Below are the code and all the weights of a small trained network. Each question names an input and a class and asks about switching units off, where a switched-off unit gives its printed mean instead of its output.

import numpy as np


def w(rows, s, z=0):
    codes = np.array(rows[::2]) - 128.0
    scale = np.full(codes.shape[1], s)
    scale[-1] = z or s
    return codes * scale


def norm(h):
    return h / np.sqrt((h * h).mean(-1, keepdims=True) + 1e-5)


def f(y):
    return y / 2 * (1 + np.tanh(0.7978845608 * (y + 0.044715 * y**3)))


def log_softmax(a):
    a = a - a.max(-1, keepdims=True)
    return a - np.log(np.exp(a).sum(-1, keepdims=True))


def net(x, mask):
    res = np.array(x, float).reshape(1, 3) / 4 @ E
    u = 0
    for l in range(2):
        y = f(norm(res) @ A[l][:, :-1].T + A[l][:, -1])
        res = res + np.where(mask[u : u + 5], y, B[l][:, -1]) @ B[l][:, :-1]
        u += 5
    return log_softmax(norm(res)[-1] @ U[:, :-1].T + U[:, -1])


A, B = {}, {}
E = w([
[51,69,124,250],'x0',
[14,2,88,80],'x1',
[186,32,152,176],'x2',
],0.0073)
A[0] = w([
[68,70,113,47,42],'0.n0',
[70,249,130,187,2],'0.n1',
[120,32,118,218,76],'0.n2',
[157,171,119,57,103],'0.n3',
[243,78,169,226,33],'0.n4',
],0.012,0.007)
B[0] = w([
[188,108,23,189,209],'0.n0',
[63,213,45,233,175],'0.n1',
[52,131,182,76,253],'0.n2',
[118,174,164,102,205],'0.n3',
[254,91,159,192,223],'0.n4',
],0.012,0.0052)
A[1] = w([
[55,151,66,22,41],'1.n0',
[152,83,198,215,22],'1.n1',
[184,175,51,100,85],'1.n2',
[83,23,12,158,3],'1.n3',
[131,61,209,59,184],'1.n4',
],0.011,0.0055)
B[1] = w([
[209,65,140,184,201],'1.n0',
[170,126,180,65,174],'1.n1',
[3,99,162,44,192],'1.n2',
[242,142,76,156,255],'1.n3',
[64,137,110,140,243],'1.n4',
],0.011,0.0044)
U = w([
[41,63,134,144,162],'0',
[80,217,70,185,149],'1',
[112,84,106,5,19],'2',
[167,75,19,139,218],'3',
[225,156,170,169,210],'4',
[140,228,177,35,60],'5',
[131,67,234,125,3],'6',
],0.03,0.0052)

Each question gives the input, the list of numbers given to net, and the class t.
The units are the neurons (one row each of A and B). Each row of codes is followed by its name. A weight is (code - 128) times the scale printed after its matrix; where a second scale follows, it is the last column's (A, B and U).
mask holds one flag per neuron, layer by layer. A switched-off neuron (its flag False) gives its mean, the last column of its row in B, instead of its output. The means were averaged over made-up inputs and are rounded, as every weight is.
A unit's drop is (log p(t) with every unit on - log p(t) with that unit switched off) / (log p(t) with every unit on - log p(t) with every unit switched off).
The circuit of an input: a set's keep is (log p(t) with only the set's units on - log p(t) with every unit switched off) / (log p(t) with every unit on - log p(t) with every unit switched off). Starting from all 10 units, units are removed one at a time, each time the one whose removal leaves the highest keep (on an exact tie, the one counted first), for as long as the keep stays at least 0.8.
units of the circuit, in order: the units of the circuit, biggest drop first
k most important neurons: the k neurons with the biggest drops, biggest first
top k neurons in layer l: the k neurons of layer l with the biggest drops, biggest first
drop of u: that unit's drop, to one decimal
input [4,0,4], class 6: units of the circuit, in order -> (0.n4, 0.n2)
input [2,2,4], class 0: units of the circuit, in order -> (0.n2)
input [5,-3,7], class 6: 2 most important neurons -> (0.n2, 1.n3)
input [-4,1,8], class 6: top 2 neurons in layer 0 -> (0.n0, 0.n1)
input [-2,-4,-3], class 5: top 3 neurons in layer 1 -> (1.n4, 1.n2, 1.n3)
input [8,-3,3], class 6: units of the circuit, in order -> (0.n2, 0.n4, 1.n3)
input [-1,0,8], class 6: 3 most important neurons -> (0.n2, 1.n3, 0.n0)
input [5,5,-3], class 3: 2 most important neurons -> (1.n3, 0.n0)
input [-5,3,-4], class 2: 2 most important neurons -> (1.n2, 1.n0)
input [5,-3,4], class 6: 4 most important neurons -> (0.n2, 1.n3, 0.n0, 0.n1)
input [2,2,-5], class 3: top 2 neurons in layer 1 -> (1.n3, 1.n4)
input [-2,1,4], class 6: 3 most important neurons -> (1.n3, 0.n4, 0.n0)
input [-2,1,-1], class 2: 3 most important neurons -> (1.n2, 0.n2, 0.n0)
input [3,-8,-2], class 1: units of the circuit, in order -> (0.n1)
input [2,-1,8], class 6: 2 most important neurons -> (0.n2, 1.n3)
input [-5,5,-1], class 3: 2 most important neurons -> (0.n0, 1.n3)
input [5,7,-4], class 3: drop of 1.n3 -> 0.1
input [0,-7,-8], class 1: drop of 0.n1 -> 1.7
input [2,-1,2], class 6: drop of 1.n3 -> 0.1
input [2,8,2], class 3: units of the circuit, in order -> (1.n3)
input [6,7,-4], class 3: drop of 1.n3 -> 0.3
